Below is a small trained network, with its code and all its weights. Each question gives an input and a class and asks what happens when units are switched off, that is, made to give their printed mean instead of their output.

import numpy as np


def w(rows, s, z=0):
    codes = np.array(rows[::2]) - 128.0
    scale = np.full(codes.shape[1], s)
    scale[-1] = z or s
    return codes * scale


def norm(h):
    return h / np.sqrt((h * h).mean(-1, keepdims=True) + 1e-5)


def f(y):
    return np.maximum(y, 0)


def log_softmax(a):
    a = a - a.max(-1, keepdims=True)
    return a - np.log(np.exp(a).sum(-1, keepdims=True))


def net(x, mask):
    res = np.array(x, float).reshape(1, 5) / 4 @ E
    u = 0
    for l in range(3):
        y = f(norm(res) @ A[l][:, :-1].T + A[l][:, -1])
        res = res + np.where(mask[u : u + 6], y, B[l][:, -1]) @ B[l][:, :-1]
        u += 6
    return log_softmax(norm(res)[-1] @ U[:, :-1].T + U[:, -1])


A, B = {}, {}
E = w([
[162,85,118,71,170,206,223,169,133,20],'x0',
[121,175,70,122,130,137,163,101,82,143],'x1',
[134,91,161,203,121,219,104,2,94,92],'x2',
[34,93,163,126,111,89,177,128,68,108],'x3',
[158,37,72,155,159,105,119,127,101,168],'x4',
],0.0062)
A[0] = w([
[93,226,185,107,89,163,129,104,166,95,3],'L0N0',
[138,132,161,104,140,159,99,51,99,85,41],'L0N1',
[67,126,193,122,135,152,136,127,84,118,109],'L0N2',
[121,59,248,152,111,135,57,177,198,91,5],'L0N3',
[163,180,124,122,140,201,85,115,162,136,89],'L0N4',
[106,230,18,140,121,161,157,86,49,117,3],'L0N5',
],0.011,0.0068)
B[0] = w([
[136,151,181,170,250,142,77,190,32,103,207],'L0N0',
[100,143,128,183,111,176,176,179,174,178,222],'L0N1',
[129,132,107,169,88,71,152,117,127,82,231],'L0N2',
[151,134,150,24,178,129,186,40,135,211,254],'L0N3',
[171,138,93,164,95,61,134,112,141,79,245],'L0N4',
[156,96,193,19,166,121,164,51,167,209,223],'L0N5',
],0.012,0.0045)
A[1] = w([
[136,5,55,133,139,152,78,93,90,156,8],'L1N0',
[61,130,91,52,101,196,41,97,140,74,56],'L1N1',
[79,100,80,67,130,229,61,112,120,53,51],'L1N2',
[72,179,159,151,104,121,4,43,122,153,26],'L1N3',
[123,120,168,193,95,220,86,36,120,119,1],'L1N4',
[61,133,99,79,83,214,46,101,140,73,10],'L1N5',
],0.014,0.0032)
B[1] = w([
[139,207,228,153,222,142,116,147,62,85,253],'L1N0',
[101,118,99,143,117,129,142,90,151,123,128],'L1N1',
[173,93,100,131,71,159,133,101,176,112,143],'L1N2',
[203,2,97,111,65,160,177,209,80,126,247],'L1N3',
[42,188,96,133,154,120,139,148,231,177,248],'L1N4',
[151,112,119,158,96,135,94,118,100,97,128],'L1N5',
],0.0095,0.0054)
A[2] = w([
[61,154,108,125,133,151,98,140,161,144,78],'L2N0',
[11,76,146,135,95,116,138,77,68,83,33],'L2N1',
[124,122,124,98,112,247,154,110,151,6,22],'L2N2',
[72,97,106,69,95,185,66,89,128,103,50],'L2N3',
[82,174,87,49,109,111,73,222,151,116,6],'L2N4',
[214,144,98,140,116,180,30,91,184,107,48],'L2N5',
],0.015,0.002)
B[2] = w([
[110,131,101,94,129,149,114,201,142,119,169],'L2N0',
[184,206,65,81,106,117,6,35,189,51,207],'L2N1',
[172,2,125,134,50,105,85,201,35,242,254],'L2N2',
[121,146,106,154,158,136,76,176,137,148,128],'L2N3',
[62,149,133,235,136,230,152,83,194,145,222],'L2N4',
[14,161,116,66,68,75,89,23,103,12,212],'L2N5',
],0.0077,0.0053)
U = w([
[149,110,169,2,174,126,179,43,146,212,40],'0',
[47,165,91,204,127,181,169,168,225,158,195],'1',
[173,23,94,127,54,135,127,204,75,134,253],'2',
[132,189,187,154,233,144,85,185,50,61,37],'3',
[129,174,69,120,73,59,80,54,156,35,135],'4',
],0.0093,0.00073)

Each question gives the input, the list of numbers given to net, and the class t.
The units are the neurons (one row each of A and B). Each row of codes is followed by its name. A weight is (code - 128) times the scale printed after its matrix; where a second scale follows, it is the last column's (A, B and U).
mask holds one flag per neuron, layer by layer. A switched-off neuron (its flag False) gives its mean, the last column of its row in B, instead of its output. The means were averaged over made-up inputs and are rounded, as every weight is.
A unit's drop is (log p(t) with every unit on - log p(t) with that unit switched off) / (log p(t) with every unit on - log p(t) with every unit switched off).
The circuit of an input: a set's keep is (log p(t) with only the set's units on - log p(t) with every unit switched off) / (log p(t) with every unit on - log p(t) with every unit switched off). Starting from the 12 units with the biggest drops (on a tie, the unit counted first), units are removed one at a time, each time the one whose removal leaves the highest keep (on an exact tie, the one counted first), for as long as the keep stays at least 0.8.
units of the circuit, in order: the units of the circuit, biggest drop first
most important unit: the unit with the biggest drop
k most important neurons: the k neurons with the biggest drops, biggest first
top k neurons in layer l: the k neurons of layer l with the biggest drops, biggest first
drop of u: that unit's drop, to one decimal
input [1,3,5,1,-4], class 1: most important unit : L0N1
input [-2,-1,-1,7,7], class 3: top 2 neurons in layer 0 : L0N4, L0N1
input [-3,-1,-1,-4,3], class 4: top 2 neurons in layer 2 : L2N5, L2N2
input [-8,-5,8,-6,-5], class 1: 4 most important neurons : L1N4, L0N1, L2N2, L0N5
input [2,-4,5,-6,2], class 4: 2 most important neurons : L0N4, L2N5
input [3,1,7,-5,-8], class 3: 3 most important neurons : L0N0, L0N4, L2N4
input [-5,4,3,-7,3], class 4: 2 most important neurons : L0N4, L2N5
input [5,1,-2,-6,6], class 3: 3 most important neurons : L1N0, L1N3, L0N1
input [0,-2,-3,-5,-4], class 4: top 2 neurons in layer 0 : L0N4, L0N1
input [1,7,1,8,-3], class 4: 2 most important neurons : L0N2, L2N1
input [-4,-6,-7,-6,-7], class 1: 4 most important neurons : L2N4, L1N0, L0N5, L2N1
input [-8,4,7,-8,5], class 2: 3 most important neurons : L1N3, L2N1, L0N3
input [3,6,3,8,3], class 4: 3 most important neurons : L2N1, L0N2, L0N3
input [0,1,4,7,5], class 4: most important unit : L0N2
input [-1,-4,3,-6,2], class 4: 2 most important neurons : L0N4, L2N5
input [-8,6,8,-2,-5], class 1: 4 most important neurons : L1N4, L0N1, L2N2, L0N3
input [-2,7,-6,3,-8], class 3: 3 most important neurons : L0N0, L0N3, L1N4
input [-1,-4,-6,6,-7], class 3: 3 most important neurons : L0N0, L1N4, L0N1
input [1,-6,-1,7,-4], class 4: top 2 neurons in layer 0 : L0N2, L0N5
input [-2,1,-3,-1,-6], class 3: most important neuron : L0N0
input [4,-3,4,-1,-7], class 3: 2 most important neurons : L0N0, L1N3
input [-5,-7,-2,-8,3], class 4: top 2 neurons in layer 2 : L2N5, L2N2
input [-5,7,5,8,8], class 3: top 2 neurons in layer 0 : L0N3, L0N4
input [-1,-5,7,8,0], class 4: top 2 neurons in layer 2 : L2N1, L2N4
input [-3,-3,-6,7,1], class 4: top 3 neurons in layer 0 : L0N1, L0N2, L0N0
input [-8,7,3,4,6], class 2: top 2 neurons in layer 0 : L0N3, L0N1
input [8,1,-5,0,-3], class 2: units of the circuit, in order : L2N2
input [-6,-1,0,3,-6], class 2: top 2 neurons in layer 1 : L1N3, L1N0
input [6,3,7,5,-5], class 1: drop of L1N4 : 2.1
input [-2,-2,6,4,-4], class 1: drop of L1N4 : 0.4
